Below is a small trained network, with its code and all its weights. Each question gives an input and a target symbol and asks what happens when units are switched off, that is, made to give their printed mean instead of their output.

import numpy as np


def w(rows, s, z=0):
    codes = np.array(rows[::2]) - 128.0
    scale = np.full(codes.shape[1], s)
    scale[-1] = z or s
    return codes * scale


def f(y):
    return np.maximum(y, 0)


def softmax(a):
    e = np.exp(a - a.max(-1, keepdims=True))
    return e / e.sum(-1, keepdims=True)


def log_softmax(a):
    a = a - a.max(-1, keepdims=True)
    return a - np.log(np.exp(a).sum(-1, keepdims=True))


def net(x, mask):
    ids = ['αβγδεζλμξπσψω'.index(c) for c in x.split()]
    T = len(ids)
    res = E[ids] + P[:T]
    u = 0
    for l in range(2):
        r = res
        for j in range(2):
            rows = slice(2 * j, 2 * j + 2)
            q, k, v = (r @ M[l][rows].T for M in (Q, K, V))
            z = softmax(np.where(np.tri(T) > 0, q @ k.T / 2**0.5, -1e9)) @ v
            o = O[l][rows]
            res = res + np.where(mask[u + j], z, o[:, -1]) @ o[:, :-1]
        u += 2
        y = f(res @ A[l][:, :-1].T + A[l][:, -1])
        res = res + np.where(mask[u : u + 4], y, B[l][:, -1]) @ B[l][:, :-1]
        u += 4
    return log_softmax(res[-1] @ U[:, :-1].T + U[:, -1])


Q, K, V, O, A, B = {}, {}, {}, {}, {}, {}
E = w([
[221,130,88],'α',
[212,234,242],'β',
[118,117,253],'γ',
[99,96,152],'δ',
[121,101,140],'ε',
[184,236,87],'ζ',
[229,132,105],'λ',
[133,138,88],'μ',
[193,229,61],'ξ',
[89,106,132],'π',
[72,86,185],'σ',
[149,117,109],'ψ',
[126,98,144],'ω',
],0.014)
P = w([
[119,106,120],'0',
[116,108,115],'1',
[181,135,146],'2',
[78,157,154],'3',
[112,110,109],'4',
[211,141,165],'5',
[67,171,168],'6',
[114,112,106],'7',
[249,161,166],'8',
[58,186,179],'9',
[121,118,102],'10',
[246,140,231],'11',
],0.017)
Q[0] = w([
[211,57,114],'L0H0',
[89,163,170],'L0H0',
[173,29,139],'L0H1',
[223,53,1],'L0H1',
],0.01)
K[0] = w([
[125,103,58],'L0H0',
[123,131,150],'L0H0',
[97,140,109],'L0H1',
[111,182,7],'L0H1',
],0.02)
V[0] = w([
[34,2,76],'L0H0',
[123,117,54],'L0H0',
[141,171,65],'L0H1',
[198,119,168],'L0H1',
],0.0076)
O[0] = w([
[72,119,14,28],'L0H0',
[76,3,77,56],'L0H0',
[89,136,45,59],'L0H1',
[117,69,31,251],'L0H1',
],0.0058,0.0024)
A[0] = w([
[42,29,183,2],'L0N0',
[187,123,168,78],'L0N1',
[61,156,2,126],'L0N2',
[92,37,139,82],'L0N3',
],0.0093,0.0076)
B[0] = w([
[78,254,138,144],'L0N0',
[99,134,66,252],'L0N1',
[39,175,81,210],'L0N2',
[128,101,234,157],'L0N3',
],0.0092,0.003)
Q[1] = w([
[30,254,90],'L1H0',
[195,83,31],'L1H0',
[51,154,131],'L1H1',
[219,47,161],'L1H1',
],0.0074)
K[1] = w([
[94,178,132],'L1H0',
[110,8,120],'L1H0',
[94,145,177],'L1H1',
[192,168,118],'L1H1',
],0.016)
V[1] = w([
[242,254,51],'L1H0',
[50,161,105],'L1H0',
[158,132,15],'L1H1',
[55,38,128],'L1H1',
],0.0075)
O[1] = w([
[143,255,60,253],'L1H0',
[89,141,190,200],'L1H0',
[95,166,41,56],'L1H1',
[248,140,97,48],'L1H1',
],0.0082,0.0018)
A[1] = w([
[20,77,155,1],'L1N0',
[203,184,223,130],'L1N1',
[2,74,92,185],'L1N2',
[123,83,9,136],'L1N3',
],0.0086,0.008)
B[1] = w([
[56,253,231,142],'L1N0',
[185,92,82,255],'L1N1',
[68,89,69,204],'L1N2',
[222,140,146,166],'L1N3',
],0.012,0.007)
U = w([
[195,70,53,32],'α',
[200,179,178,113],'β',
[195,124,226,245],'γ',
[96,133,161,114],'δ',
[118,43,108,120],'ε',
[105,246,110,89],'ζ',
[200,75,90,74],'λ',
[72,148,1,30],'μ',
[90,254,88,91],'ξ',
[30,166,118,146],'π',
[126,186,232,254],'σ',
[141,84,57,91],'ψ',
[130,46,109,84],'ω',
],0.0094,0.0055)

Each question gives the input, a string of symbols that net reads in full, and the target symbol t.
The units are the heads (2 rows each of Q, K, V and O) and the neurons (one row each of A and B). Each row of codes is followed by its name. A weight is (code - 128) times the scale printed after its matrix; where a second scale follows, it is the last column's (O, A, B and U).
mask holds one flag per unit, layer by layer, with each layer's heads first. A switched-off unit (its flag False) gives its mean, the last column of its rows in O or B, instead of its output. The means were averaged over made-up inputs and are rounded, as every weight is.
A unit's drop is (log p(t) with every unit on - log p(t) with that unit switched off) / (log p(t) with every unit on - log p(t) with every unit switched off).
The circuit of an input: a set's keep is (log p(t) with only the set's units on - log p(t) with every unit switched off) / (log p(t) with every unit on - log p(t) with every unit switched off). Starting from all 12 units, units are removed one at a time, each time the one whose removal leaves the highest keep (on an exact tie, the one counted first), for as long as the keep stays at least 0.8.
circuit, biggest first: the units of the circuit, biggest drop first
unit that matters most: the unit with the biggest drop
k most important neurons: the k neurons with the biggest drops, biggest first
which heads matter: for each layer, one digit per head in row order, 1 if its drop is at least 0.15 and else 0, layers parted by /
drop when u is switched off: that unit's drop, to one decimal
input ω σ π σ ψ ε π, target σ: unit that matters most : L1H1
input ω π δ β π μ ε, target β: circuit, biggest first : [L0H0 L1H0 L1N1]
input ψ ω ψ ω ω π ω π γ ψ, target γ: circuit, biggest first : [L0H0 L1N1]
input ε γ π ε σ, target σ: circuit, biggest first : [L1N0 L1H0]
input α π γ ε π σ ψ ξ, target ξ: which heads matter : 01 / 10
input μ σ γ π β ω γ λ β π, target β: circuit, biggest first : [L0H0 L1H0 L1N1]
input λ π μ π γ ω ε, target γ: 2 most important neurons : [L0N1 L0N2]
input π π π ε ε ξ ε, target ξ: which heads matter : 00 / 10
input ζ π ω σ π σ γ π ε α, target γ: circuit, biggest first : [L1H1 L1H0 L0N0]
input μ π ε δ ε ε ζ σ β ω, target β: circuit, biggest first : [L0H0 L1N1 L1H0]
input π ε π μ ε π α ξ, target ξ: which heads matter : 01 / 11
input π ψ ψ π, target π: circuit, biggest first : [L1N2 L1H0 L1N0]
input ε γ σ γ π π π, target γ: which heads matter : 11 / 01
input π π ε π, target π: which heads matter : 10 / 10
input ε μ π ω ε σ ψ ζ ζ ψ ψ γ, target π: which heads matter : 01 / 01
input ω δ μ μ ξ β π γ β π, target β: which heads matter : 10 / 10
input π ω ξ μ ω δ ω, target ξ: circuit, biggest first : [L1H0]
input ψ ε ε γ μ ε ε, target γ: circuit, biggest first : [L1H1 L0H1 L1H0]
input α π λ π ξ γ π π γ ω, target γ: drop when L0H0 is switched off : 1.0
input ε ε ω γ ε μ ω μ π ψ, target γ: drop when L0N1 is switched off : 0.1
